Below are the code and all the weights of a small trained network. Each question names an input and a target symbol and asks about switching units off, where a switched-off unit gives its printed mean instead of its output.

import numpy as np


def w(rows, s, z=0):
    codes = np.array(rows[::2]) - 128.0
    scale = np.full(codes.shape[1], s)
    scale[-1] = z or s
    return codes * scale


def norm(h):
    return h / np.sqrt((h * h).mean(-1, keepdims=True) + 1e-5)


def f(y):
    return np.maximum(y, 0)


def softmax(a):
    e = np.exp(a - a.max(-1, keepdims=True))
    return e / e.sum(-1, keepdims=True)


def log_softmax(a):
    a = a - a.max(-1, keepdims=True)
    return a - np.log(np.exp(a).sum(-1, keepdims=True))


def net(x, mask):
    ids = ['δεζηλμπστφψ'.index(c) for c in x.split()]
    T = len(ids)
    res = E[ids] + P[:T]
    r = norm(res)
    for j in range(3):
        rows = slice(4 * j, 4 * j + 4)
        q, k, v = (r @ M[0][rows].T for M in (Q, K, V))
        z = softmax(np.where(np.tri(T) > 0, q @ k.T / 4**0.5, -1e9)) @ v
        o = O[0][rows]
        res = res + np.where(mask[j], z, o[:, -1]) @ o[:, :-1]
    y = f(norm(res) @ A[0][:, :-1].T + A[0][:, -1])
    res = res + np.where(mask[3:11], y, B[0][:, -1]) @ B[0][:, :-1]
    return log_softmax(norm(res)[-1] @ U[:, :-1].T + U[:, -1])


Q, K, V, O, A, B = {}, {}, {}, {}, {}, {}
E = w([
[122,57,46,75,169,183,215,155,84,97],'δ',
[215,140,93,74,175,194,248,124,171,109],'ε',
[69,194,121,120,141,140,166,146,87,14],'ζ',
[176,85,88,116,138,188,222,184,108,222],'η',
[109,139,167,201,107,127,254,100,152,191],'λ',
[175,121,64,99,166,85,151,97,116,141],'μ',
[69,79,61,121,63,105,201,150,180,104],'π',
[139,166,183,183,126,39,167,140,132,206],'σ',
[156,136,151,115,144,165,203,87,74,182],'τ',
[106,114,84,128,70,110,136,168,44,120],'φ',
[102,196,174,144,20,149,172,129,133,109],'ψ',
],0.0051)
P = w([
[162,178,104,127,149,160,89,108,125,140],'0',
[125,204,87,157,92,101,168,173,79,217],'1',
[157,96,177,93,134,118,113,141,129,105],'2',
[126,181,73,145,111,60,141,144,95,254],'3',
[117,115,138,125,136,142,90,69,116,125],'4',
[177,131,123,188,57,88,166,186,104,126],'5',
[142,166,137,110,164,155,69,136,147,145],'6',
[99,128,114,78,62,91,246,113,41,119],'7',
[139,83,162,121,122,111,112,82,117,100],'8',
[162,180,67,157,102,87,138,192,103,238],'9',
],0.0092)
Q[0] = w([
[63,177,91,84,169,92,130,128,116,254],'head 1',
[171,148,136,102,94,117,221,151,34,178],'head 1',
[197,111,154,192,158,136,117,149,137,140],'head 1',
[56,90,182,36,149,123,167,87,114,116],'head 1',
[191,204,100,154,105,102,182,190,27,139],'head 2',
[87,89,189,77,111,132,175,74,108,72],'head 2',
[43,126,89,34,120,86,176,117,114,149],'head 2',
[86,214,122,87,162,125,127,116,137,194],'head 2',
[147,193,104,92,87,113,206,185,85,153],'head 3',
[197,166,107,219,123,124,81,187,182,160],'head 3',
[105,198,91,92,128,110,119,102,123,185],'head 3',
[154,147,126,145,67,137,150,107,124,74],'head 3',
],0.0079)
K[0] = w([
[73,188,85,155,200,211,25,99,202,194],'head 1',
[95,52,196,110,168,171,56,72,153,130],'head 1',
[160,123,191,83,142,95,153,223,126,167],'head 1',
[90,92,81,216,114,132,180,22,31,152],'head 1',
[145,125,209,60,174,174,90,167,56,146],'head 2',
[111,72,161,200,113,110,164,31,66,92],'head 2',
[75,87,97,139,158,194,50,48,110,118],'head 2',
[83,215,122,188,170,199,66,126,161,167],'head 2',
[106,93,186,122,207,164,87,92,226,139],'head 3',
[151,195,167,81,127,134,118,254,178,141],'head 3',
[93,239,91,142,199,213,71,73,192,148],'head 3',
[131,120,236,99,89,117,109,74,188,14],'head 3',
],0.0067)
V[0] = w([
[91,64,147,135,105,165,226,80,208,108],'head 1',
[117,126,180,88,21,247,114,81,67,94],'head 1',
[115,84,101,222,67,131,123,197,95,180],'head 1',
[171,125,118,141,180,180,125,65,72,212],'head 1',
[149,183,176,171,142,163,213,133,160,136],'head 2',
[154,146,163,119,67,145,123,145,245,141],'head 2',
[130,177,152,117,113,86,79,93,2,118],'head 2',
[150,110,94,114,66,105,123,129,155,222],'head 2',
[148,144,76,24,72,111,91,113,118,92],'head 3',
[130,156,190,87,101,155,94,120,96,51],'head 3',
[47,166,121,134,134,123,141,138,116,112],'head 3',
[39,97,64,141,203,86,203,145,123,123],'head 3',
],0.0053)
O[0] = w([
[92,211,81,180,196,144,117,136,172,193,58],'head 1',
[111,126,145,76,90,131,48,192,193,153,231],'head 1',
[135,171,21,84,37,111,126,159,135,80,85],'head 1',
[97,89,150,178,125,61,105,191,186,70,252],'head 1',
[57,101,153,97,149,175,175,89,109,152,167],'head 2',
[84,95,120,118,75,96,162,73,156,75,113],'head 2',
[215,139,124,170,104,214,85,130,110,200,200],'head 2',
[142,123,165,47,78,85,163,124,193,178,156],'head 2',
[149,155,174,2,165,114,210,107,164,65,189],'head 3',
[49,159,157,81,124,133,111,133,111,139,162],'head 3',
[112,163,170,113,161,94,128,180,62,142,98],'head 3',
[163,169,139,176,160,131,114,157,121,84,21],'head 3',
],0.0053,0.0039)
A[0] = w([
[172,85,183,174,109,32,137,196,147,208,207],'neuron 1',
[140,129,81,131,116,133,229,178,29,131,69],'neuron 2',
[123,155,14,138,120,71,182,187,72,167,50],'neuron 3',
[37,180,177,160,115,100,180,118,99,155,131],'neuron 4',
[133,15,175,76,177,199,90,124,163,44,95],'neuron 5',
[203,66,139,82,216,66,12,103,158,99,20],'neuron 6',
[142,205,149,222,134,75,254,150,169,198,99],'neuron 7',
[153,73,50,126,195,98,174,244,85,188,252],'neuron 8',
],0.0048,0.0025)
B[0] = w([
[142,135,178,100,159,175,149,121,135,36,254],'neuron 1',
[181,136,157,149,189,39,108,56,146,155,172],'neuron 2',
[172,254,118,107,134,119,170,138,116,141,173],'neuron 3',
[155,66,72,164,168,151,122,68,157,173,182],'neuron 4',
[131,224,61,162,150,113,90,178,134,187,170],'neuron 5',
[116,95,109,197,52,60,209,67,80,183,156],'neuron 6',
[103,115,65,73,159,115,73,158,77,108,209],'neuron 7',
[58,107,142,175,64,176,73,106,159,114,227],'neuron 8',
],0.0064,0.0071)
U = w([
[99,215,121,110,198,181,51,159,95,31,207],'δ',
[55,2,60,129,214,125,121,77,135,128,204],'ε',
[143,143,249,192,183,143,102,131,120,232,142],'ζ',
[86,128,67,86,88,29,194,161,179,40,47],'η',
[70,140,14,218,112,112,67,176,121,193,155],'λ',
[177,44,225,84,167,112,148,81,114,44,178],'μ',
[202,207,51,82,209,127,172,103,180,200,183],'π',
[186,92,106,195,76,61,193,34,115,173,108],'σ',
[78,38,162,170,104,218,94,198,204,52,31],'τ',
[242,126,134,95,40,126,70,204,104,133,6],'φ',
[41,133,145,51,53,167,138,78,145,203,129],'ψ',
],0.008,0.0015)

Each question gives the input, a string of symbols that net reads in full, and the target symbol t.
The units are the heads (4 rows each of Q, K, V and O) and the neurons (one row each of A and B). Each row of codes is followed by its name. A weight is (code - 128) times the scale printed after its matrix; where a second scale follows, it is the last column's (O, A, B and U).
mask holds one flag per unit, heads first, then neurons. A switched-off unit (its flag False) gives its mean, the last column of its rows in O or B, instead of its output. The means were averaged over made-up inputs and are rounded, as every weight is.
A unit's drop is (log p(t) with every unit on - log p(t) with that unit switched off) / (log p(t) with every unit on - log p(t) with every unit switched off).
The circuit of an input: a set's keep is (log p(t) with only the set's units on - log p(t) with every unit switched off) / (log p(t) with every unit on - log p(t) with every unit switched off). Starting from all 11 units, units are removed one at a time, each time the one whose removal leaves the highest keep (on an exact tie, the one counted first), for as long as the keep stays at least 0.8.
circuit, biggest first: the units of the circuit, biggest drop first
most important unit: the unit with the biggest drop
top k neurons: the k neurons with the biggest drops, biggest first
which heads matter: for each layer, one digit per head in row order, 1 if its drop is at least 0.15 and else 0, layers parted by /
input η η ψ η δ φ, target ψ: circuit, biggest first : [head 1; head 3]
input τ μ μ δ η η, target μ: which heads matter : 100
input δ π ψ δ δ σ δ, target λ: circuit, biggest first : [neuron 1; neuron 5]
input λ π η μ μ τ η ψ ψ τ, target η: circuit, biggest first : [head 2; head 1]
input π η ψ φ, target π: circuit, biggest first : [neuron 3; head 3]
input δ π δ π ψ σ σ φ ψ ψ, target σ: circuit, biggest first : [head 1]
input ψ φ μ φ λ τ ψ ψ, target λ: circuit, biggest first : [head 1; head 3]
input η ψ ψ η ε η η δ ε ψ, target η: circuit, biggest first : [head 2; head 1]
input ζ ε η τ, target ζ: which heads matter : 110
input ε μ ζ η ζ ψ μ ψ, target ζ: circuit, biggest first : [head 2; head 1]
input δ η ζ ψ η ζ η η, target η: top 2 neurons : [neuron 3; neuron 2]
input η η η η, target η: circuit, biggest first : [head 1; neuron 1]
input η σ ψ δ η σ, target ψ: circuit, biggest first : [head 1; head 3]
input δ φ ψ ζ λ τ φ μ ψ φ, target φ: which heads matter : 110
input σ ε ψ ε, target σ: which heads matter : 101
input ψ ψ ψ δ δ δ π λ, target δ: which heads matter : 110
input μ δ δ μ, target μ: circuit, biggest first : [head 1; neuron 1]
input π η η δ τ λ δ π σ τ, target δ: which heads matter : 000
input τ λ ε λ η σ φ ψ μ, target σ: which heads matter : 000
input ψ μ δ π φ δ δ η ε η, target δ: which heads matter : 000
input φ π π ψ φ ψ π ζ, target φ: most important unit : head 2
